[[-65  -3 -29 -35]
 [-13  -3  45  28]
 [ 53  -1 -21  31]] out -1

[[ 18  28  -5 -60 -60]
 [ 65  11  25 -27  13]
 [ 34 -47   1 -16 -57]] out -47

[[ 20 -53 -11  68  42]
 [  4  25 -13  27  11]
 [ 39 -56 -20 -44 -29]] out -56

[[ 32 -34  28 -13  -4]
 [-52 -19  62 -19 -51]
 [ 26 -68 -47  53  63]] out -68

[[-48  29  -5 -61 -10]
 [ 15  65 -74  15  50]
 [-55  20  37 -58  42]] out 20

[[-68 -19   1   3]
 [ -1   5 -21 -29]
 [-65  81 -66 -25]] out 81
---
9,67,8,66,-1 >> 8

23,-39,-49,36,19,36
-33,-10,-65,14,46,6
>> 14

-65,51,-16,87,35 >> -16

-32,-50,-44,54,82 >> -44

79,-77,9,-16 >> -77

-30,-2,54,-30,43
11,46,51,83,3
>> 51

-12,18,2,-66,-5,-44,-43
10,27,18,50,31,-48,37
>> 31

26,-14,84,32,-6 >> 84
---
Input: [-1.314  1.388 -1.233 -1.270 -0.430 -0.478]
Output: 1.388, -1.314

Input: [ -5.9   9.1 -10.2  -6.9  17.5]
Output: 17.5, -10.2

Input: [ 135.4 -139.4   55.4 -123.4   20.0  108.5 -196.8]
Output: 135.4, -196.8

Input: [  0.90   3.00   9.18  13.79   2.82   9.36 -10.23]
Output: 13.79, -10.23

Input: [ 0.073 -0.065  0.179 -0.030 -0.056 -0.153]
Output: 0.179, -0.153

Input:
[[ -5.96  -4.56   5.70  -2.19  -4.29  -6.32  -8.49]
 [-13.49  -1.58  12.60 -13.33  -0.41   1.10   4.55]]
Output: 12.60, -13.49

Input: [-1.530 -1.379  1.017  0.746 -0.490]
Output: 1.017, -1.530
---
[-17   7 -11  -1  85 -67 -75] result: -17, -75

[ 72 -72  -2  65] result: 72, 65

[[-12  75  29  31   9 -35  28]
 [-14  34   6  28   5 -38  28]] result: -12, 28

[[-20 -10 -17  52  65]
 [ 28 -33  13  77  20]] result: -20, 20

[[ 61 -18  56 -46  74]
 [ 86 -72  59 -29  54]] result: 61, 54

[[ 69  30 -23 -11 -57   3]
 [-63  49  88   1 -67 -44]] result: 69, -44
---
[[ 25 -21  -5  -8 -25]
 [-57 -26  65 -29  31]] Answer: -26

[[-51 -12 -46 -70   2  -7  -2]
 [ -9  24   7   7 -41 -25   1]
 [ 13 -11  -5 -26  -9  19  20]] Answer: -46

[ -2  36 -81  86 -63  42] Answer: -2

[[ -1  -3  52   2 -37 -47]
 [-82  53  16 -70  58  23]] Answer: -47

[[-13  30 -22 -52  70]
 [  0  31   7  29  -4]] Answer: -13

[ 72 -52 -13  14] Answer: 14

[-70  35 -37 -43  69] Answer: -37

[ -5  12 -57  58  71  34] Answer: 12
---
[[2577 8557 7361 9441 8296]
 [6305 9296 8106 8736 7018]
 [7441 5896 9426 7182 6740]] out 9426

[[ 927 -841 -266  292  209 -656  577]
 [ 324  -38 -319  971 -743 -164 -327]
 [  94 -192 -336  -51 -857 -324  -57]] out -857

[[  4 -11   5 -13  18]
 [ 27 -29 -30 -30   7]
 [  5   6 -32 -27   5]] out -32

[[9 3 3 5]
 [2 4 4 4]
 [1 3 2 5]] out 3

[[164 132 107 230 195]
 [144  45 184 201  64]
 [183 157  50  64 109]] out 50

[[136 624 246 658]
 [339 909 400 676]
 [580  71 353 169]] out 71

[[156 199  38 190 146]
 [ 73 102 119  74  90]
 [ 72  62  86  85  66]] out 86

[[-968 -358 -135  667 -175  -62]
 [  39   73  323  856  104  158]
 [-354  -87  196  982  -63   57]] out 982

[[185 147 102 165 170  89]
 [233 131 185  77  97 132]
 [179 217 153 234 200  39]] out 234
---
[-74  79 -42 -66   8  51  10] Answer: 8

[-65 -75 -53  31  43 -31 -88] Answer: -53

[[-67  16 -25  31 -14]
 [ 53   4 -26  51 -21]
 [ 58 -23  42  27  -3]] Answer: 4

[ 9 39 79 16 69] Answer: 39

[ 29 -59 -70  -1 -40] Answer: -40

[-20  43 -60 -27  39 -79 -39] Answer: -27

[-14 -64  19   7  29] Answer: 7

[ 81 -23  63 -47 -30] Answer: -23

[-78  53 -28  27  44   3  10] Answer: 10

[-1 65 50 -2 -3 48 15] Answer: 15
---
array([[-1.9,  0.8,  0.5,  1.3, -2.1],
       [-0.9, -0.2, -0.6,  0.6, -0.9]]) 0.5

array([[  4.128,   0.508,  -2.815,   0.989],
       [ -5.588,  -5.390,   1.171,  11.941],
       [ 20.949,   7.236,  -4.320, -18.122]]) -5.390

array([[  0.7,   5.7, -17.2,  12.5],
       [  0.2,   5.9, -18.7,  -0.6]]) 5.7

array([[ 15.8,  -8.8,   3.2,   2.9,  10.1,  -1.0],
       [ -5.1,   6.2,  -9.9,  11.0,  -5.8,  15.8],
       [-12.3,  11.3,   0.5,   9.4,   7.4,   2.5]]) 11.0

array([[ 1.3, -0.2, -0.7,  0.8, -0.1],
       [ 1.3, -0.2, -1.4,  0.4,  0.0],
       [ 1.3, -0.9, -1.8, -1.0, -0.1]]) -1.4

array([[   7.06,   10.92,  -22.30,   55.68, -114.15,  -64.59,   12.24],
       [   6.50,  -51.81,  101.62,   95.91,  -72.71,  -67.43,  -17.80],
       [  92.63,   16.57, -226.90,   52.98,  -72.17,   18.02,  137.89]]) -72.71
---
-28	6	27	-5	16
-13	-17	9	-17	-3
13	38	40	23	8
gives 9

214	383	278	239	151	304	65
223	238	407	191	801	188	251
190	174	268	393	470	251	246
gives 191

736	96	500	954	180 gives 500

3	1	5	9	7 gives 5

7	2	4	4	6 gives 4

617	-551	-150	953	757	229	96
-218	-829	-185	321	825	179	-29
-720	164	114	-844	-230	32	-70
gives 321

45	21	35	82	28 gives 35
